Below is a small trained network, with its code and all its weights. Each question gives an input and a class and asks what happens when units are switched off, that is, made to give their printed mean instead of their output.

import numpy as np


def w(rows, s, z=0):
    codes = np.array(rows[::2]) - 128.0
    scale = np.full(codes.shape[1], s)
    scale[-1] = z or s
    return codes * scale


def f(y):
    return y / 2 * (1 + np.tanh(0.7978845608 * (y + 0.044715 * y**3)))


def log_softmax(a):
    a = a - a.max(-1, keepdims=True)
    return a - np.log(np.exp(a).sum(-1, keepdims=True))


def net(x, mask):
    res = np.array(x, float).reshape(1, 5) / 4 @ E
    y = f(res @ A[0][:, :-1].T + A[0][:, -1])
    res = res + np.where(mask, y, B[0][:, -1]) @ B[0][:, :-1]
    return log_softmax(res[-1] @ U[:, :-1].T + U[:, -1])


A, B = {}, {}
E = w([
[138,119,73,23,119],'x0',
[2,69,138,122,165],'x1',
[128,84,180,116,73],'x2',
[92,188,114,81,205],'x3',
[97,144,214,56,132],'x4',
],0.0084)
A[0] = w([
[68,182,202,167,241,119],'neuron 0',
[88,198,141,140,180,26],'neuron 1',
[28,155,181,132,161,184],'neuron 2',
[147,120,147,111,130,94],'neuron 3',
[146,188,173,58,148,85],'neuron 4',
[98,154,99,159,168,43],'neuron 5',
[167,146,164,217,80,141],'neuron 6',
[90,61,144,106,120,198],'neuron 7',
[69,42,145,105,117,241],'neuron 8',
[147,183,174,56,132,82],'neuron 9',
[182,114,198,254,61,103],'neuron 10',
[128,103,78,145,134,41],'neuron 11',
[83,71,136,74,133,207],'neuron 12',
[172,127,13,184,100,174],'neuron 13',
[87,62,138,89,129,212],'neuron 14',
[143,180,168,70,106,60],'neuron 15',
[175,137,7,204,101,252],'neuron 16',
],0.0091,0.0032)
B[0] = w([
[176,154,81,201,245,220],'neuron 0',
[186,173,89,121,197,157],'neuron 1',
[131,121,108,199,170,219],'neuron 2',
[132,146,129,123,100,126],'neuron 3',
[179,179,76,49,124,172],'neuron 4',
[165,154,107,96,176,141],'neuron 5',
[73,62,183,169,77,200],'neuron 6',
[86,98,160,177,107,190],'neuron 7',
[93,73,189,206,129,225],'neuron 8',
[177,199,76,40,95,169],'neuron 9',
[36,36,226,149,2,235],'neuron 10',
[152,165,94,120,151,130],'neuron 11',
[117,81,185,176,109,201],'neuron 12',
[170,156,113,205,231,224],'neuron 13',
[90,106,166,176,122,198],'neuron 14',
[153,168,95,70,81,153],'neuron 15',
[169,136,99,220,234,255],'neuron 16',
],0.0074,0.0075)
U = w([
[164,159,59,173,196,141],'0',
[124,140,156,1,17,13],'1',
[72,51,254,219,86,255],'2',
],0.0068,0.003)

Each question gives the input, the list of numbers given to net, and the class t.
The units are the neurons (one row each of A and B). Each row of codes is followed by its name. A weight is (code - 128) times the scale printed after its matrix; where a second scale follows, it is the last column's (A, B and U).
mask holds one flag per neuron, in row order. A switched-off neuron (its flag False) gives its mean, the last column of its row in B, instead of its output. The means were averaged over made-up inputs and are rounded, as every weight is.
A unit's drop is (log p(t) with every unit on - log p(t) with that unit switched off) / (log p(t) with every unit on - log p(t) with every unit switched off).
The circuit of an input: a set's keep is (log p(t) with only the set's units on - log p(t) with every unit switched off) / (log p(t) with every unit on - log p(t) with every unit switched off). Starting from the 12 units with the biggest drops (on a tie, the unit counted first), units are removed one at a time, each time the one whose removal leaves the highest keep (on an exact tie, the one counted first), for as long as the keep stays at least 0.8.
circuit, biggest first: the units of the circuit, biggest drop first
most important unit: the unit with the biggest drop
top k neurons: the k neurons with the biggest drops, biggest first
drop when u is switched off: that unit's drop, to one decimal
input [7,-3,-7,-3,4], class 1: most important unit	neuron 0
input [-4,8,-4,-1,-6], class 0: circuit, biggest first	neuron 10; neuron 0
input [-4,3,3,5,-1], class 0: top 3 neurons	neuron 10; neuron 0; neuron 6
input [2,5,-7,0,7], class 0: top 2 neurons	neuron 10; neuron 0
input [0,-7,-4,3,6], class 1: circuit, biggest first	neuron 16; neuron 13; neuron 9
input [-3,0,-4,0,2], class 0: top 2 neurons	neuron 10; neuron 8
input [-1,-3,-6,-2,6], class 1: top 2 neurons	neuron 16; neuron 13
input [1,-1,0,6,6], class 0: top 3 neurons	neuron 0; neuron 10; neuron 2
input [8,6,-3,5,8], class 0: drop when neuron 4 is switched off	0.8
input [-1,3,-4,2,0], class 0: drop when neuron 10 is switched off	0.4
input [0,-6,-3,-7,6], class 1: drop when neuron 14 is switched off	0.1
